Below is a small trained network, with its code and all its weights. Each question gives an input and a target symbol and asks what happens when units are switched off, that is, made to give their printed mean instead of their output.

import numpy as np


def w(rows, s, z=0):
    codes = np.array(rows[::2]) - 128.0
    scale = np.full(codes.shape[1], s)
    scale[-1] = z or s
    return codes * scale


def norm(h):
    return h / np.sqrt((h * h).mean(-1, keepdims=True) + 1e-5)


def f(y):
    return y / 2 * (1 + np.tanh(0.7978845608 * (y + 0.044715 * y**3)))


def softmax(a):
    e = np.exp(a - a.max(-1, keepdims=True))
    return e / e.sum(-1, keepdims=True)


def log_softmax(a):
    a = a - a.max(-1, keepdims=True)
    return a - np.log(np.exp(a).sum(-1, keepdims=True))


def net(x, mask):
    ids = ['ΛΞΣΦΩμ'.index(c) for c in x.split()]
    T = len(ids)
    res = E[ids] + P[:T]
    r = norm(res)
    for j in range(3):
        rows = slice(4 * j, 4 * j + 4)
        q, k, v = (r @ M[0][rows].T for M in (Q, K, V))
        z = softmax(np.where(np.tri(T) > 0, q @ k.T / 4**0.5, -1e9)) @ v
        o = O[0][rows]
        res = res + np.where(mask[j], z, o[:, -1]) @ o[:, :-1]
    y = f(norm(res) @ A[0][:, :-1].T + A[0][:, -1])
    res = res + np.where(mask[3:11], y, B[0][:, -1]) @ B[0][:, :-1]
    return log_softmax(norm(res)[-1] @ U[:, :-1].T + U[:, -1])


Q, K, V, O, A, B = {}, {}, {}, {}, {}, {}
E = w([
[138,151,209],'Λ',
[159,129,7],'Ξ',
[142,115,135],'Σ',
[135,169,217],'Φ',
[81,164,63],'Ω',
[101,177,91],'μ',
],0.021)
P = w([
[253,185,122],'0',
[99,152,119],'1',
[162,125,20],'2',
[22,162,149],'3',
[66,115,195],'4',
[91,131,167],'5',
[104,132,165],'6',
[118,129,166],'7',
[138,127,169],'8',
[153,120,170],'9',
[178,123,188],'10',
[189,87,156],'11',
[195,90,173],'12',
],0.0065)
Q[0] = w([
[99,95,65],'H1',
[75,108,2],'H1',
[231,136,95],'H1',
[245,12,24],'H1',
[174,170,84],'H2',
[231,95,152],'H2',
[177,144,168],'H2',
[109,192,147],'H2',
[12,220,93],'H3',
[119,118,182],'H3',
[21,88,107],'H3',
[215,182,199],'H3',
],0.0097)
K[0] = w([
[254,120,92],'H1',
[206,86,138],'H1',
[168,196,88],'H1',
[96,14,192],'H1',
[237,102,37],'H2',
[116,157,247],'H2',
[93,15,71],'H2',
[179,10,183],'H2',
[165,206,154],'H3',
[220,110,178],'H3',
[88,184,108],'H3',
[166,233,148],'H3',
],0.0081)
V[0] = w([
[146,200,142],'H1',
[116,94,164],'H1',
[151,133,104],'H1',
[98,190,132],'H1',
[151,3,117],'H2',
[147,161,145],'H2',
[214,173,138],'H2',
[178,103,97],'H2',
[98,172,126],'H3',
[164,100,127],'H3',
[195,98,165],'H3',
[123,159,143],'H3',
],0.013)
O[0] = w([
[126,158,104,254],'H1',
[152,126,123,61],'H1',
[76,158,253,143],'H1',
[188,57,110,233],'H1',
[153,64,65,15],'H2',
[143,96,91,184],'H2',
[65,99,129,236],'H2',
[97,163,69,116],'H2',
[50,70,126,162],'H3',
[153,139,99,116],'H3',
[102,160,101,161],'H3',
[10,124,165,175],'H3',
],0.0054,0.0035)
A[0] = w([
[142,164,156,167],'N1',
[92,69,119,207],'N2',
[10,153,77,139],'N3',
[161,189,31,123],'N4',
[146,224,152,61],'N5',
[89,76,235,127],'N6',
[45,118,186,78],'N7',
[91,152,129,4],'N8',
],0.011,0.0021)
B[0] = w([
[2,97,33,159],'N1',
[144,219,193,134],'N2',
[183,78,197,255],'N3',
[116,176,154,191],'N4',
[82,111,106,165],'N5',
[113,150,201,213],'N6',
[215,160,92,185],'N7',
[182,99,96,137],'N8',
],0.0073,0.0065)
U = w([
[73,172,135,166],'Λ',
[151,155,157,132],'Ξ',
[161,83,123,254],'Σ',
[249,64,113,122],'Φ',
[119,73,85,53],'Ω',
[131,91,82,45],'μ',
],0.017,0.0064)

Each question gives the input, a string of symbols that net reads in full, and the target symbol t.
The units are the heads (4 rows each of Q, K, V and O) and the neurons (one row each of A and B). Each row of codes is followed by its name. A weight is (code - 128) times the scale printed after its matrix; where a second scale follows, it is the last column's (O, A, B and U).
mask holds one flag per unit, heads first, then neurons. A switched-off unit (its flag False) gives its mean, the last column of its rows in O or B, instead of its output. The means were averaged over made-up inputs and are rounded, as every weight is.
A unit's drop is (log p(t) with every unit on - log p(t) with that unit switched off) / (log p(t) with every unit on - log p(t) with every unit switched off).
The circuit of an input: a set's keep is (log p(t) with only the set's units on - log p(t) with every unit switched off) / (log p(t) with every unit on - log p(t) with every unit switched off). Starting from all 11 units, units are removed one at a time, each time the one whose removal leaves the highest keep (on an exact tie, the one counted first), for as long as the keep stays at least 0.8.
circuit, biggest first: the units of the circuit, biggest drop first
k most important neurons: the k neurons with the biggest drops, biggest first
which heads matter: for each layer, one digit per head in row order, 1 if its drop is at least 0.15 and else 0, layers parted by /
drop when u is switched off: that unit's drop, to one decimal
input Λ μ Σ Σ Ω Ω, target Ξ: 2 most important neurons => (N3; N1)
input Σ Σ μ Λ Σ Σ Σ Σ Ω μ, target Ξ: 3 most important neurons => (N3; N4; N1)
input μ μ Ω Λ Σ Ω Σ Λ Φ Φ μ, target Σ: 2 most important neurons => (N3; N8)
input Σ μ Σ Σ Ω Ξ Ω μ Λ Φ μ Λ Ω, target Σ: circuit, biggest first => (N3)
input Σ μ Σ, target Ξ: 2 most important neurons => (N4; N3)
input Φ Ξ μ μ Ω Σ Σ Λ Σ Φ Ω Ω μ, target Σ: which heads matter => 001
input Λ μ μ Σ Σ Σ Σ Σ, target Φ: which heads matter => 111
input Φ Ξ Σ, target Λ: 2 most important neurons => (N4; N3)
input Φ Ω Ω Ω Ω Φ Λ Ω Ω Ω Ω Φ Ω, target Φ: circuit, biggest first => (N3; N6)
input Σ Ω μ Λ Ω Σ Λ μ, target Ξ: 2 most important neurons => (N3; N7)
input Σ Φ μ Σ Λ Σ μ μ μ μ, target Φ: circuit, biggest first => (H3; N3; N7; N6)
input μ Λ Σ Σ μ μ Σ μ Λ μ, target Φ: 2 most important neurons => (N3; N6)
input Σ Ξ Σ, target Ξ: 2 most important neurons => (N4; N1)
input Σ μ Λ, target Λ: 3 most important neurons => (N3; N1; N5)
input μ Ω Λ Φ Ω Σ Ω Ω μ μ Σ Ω, target Φ: most important neuron => (N3)
input Σ μ μ Ω Ω, target Ξ: 2 most important neurons => (N3; N7)
input Λ Λ Φ, target Λ: circuit, biggest first => (N3; N1)
input μ μ Σ Ξ, target Λ: 3 most important neurons => (N4; N7; N2)
input μ Σ Λ μ Σ Ξ, target Λ: drop when H1 is switched off => 0.3
input Ξ Σ Ω Σ μ Σ Σ, target Φ: drop when H1 is switched off => 0.2
input Ω Σ Λ, target Λ: drop when H3 is switched off => 0.4
input Σ Λ Φ, target Λ: drop when N3 is switched off => 0.1
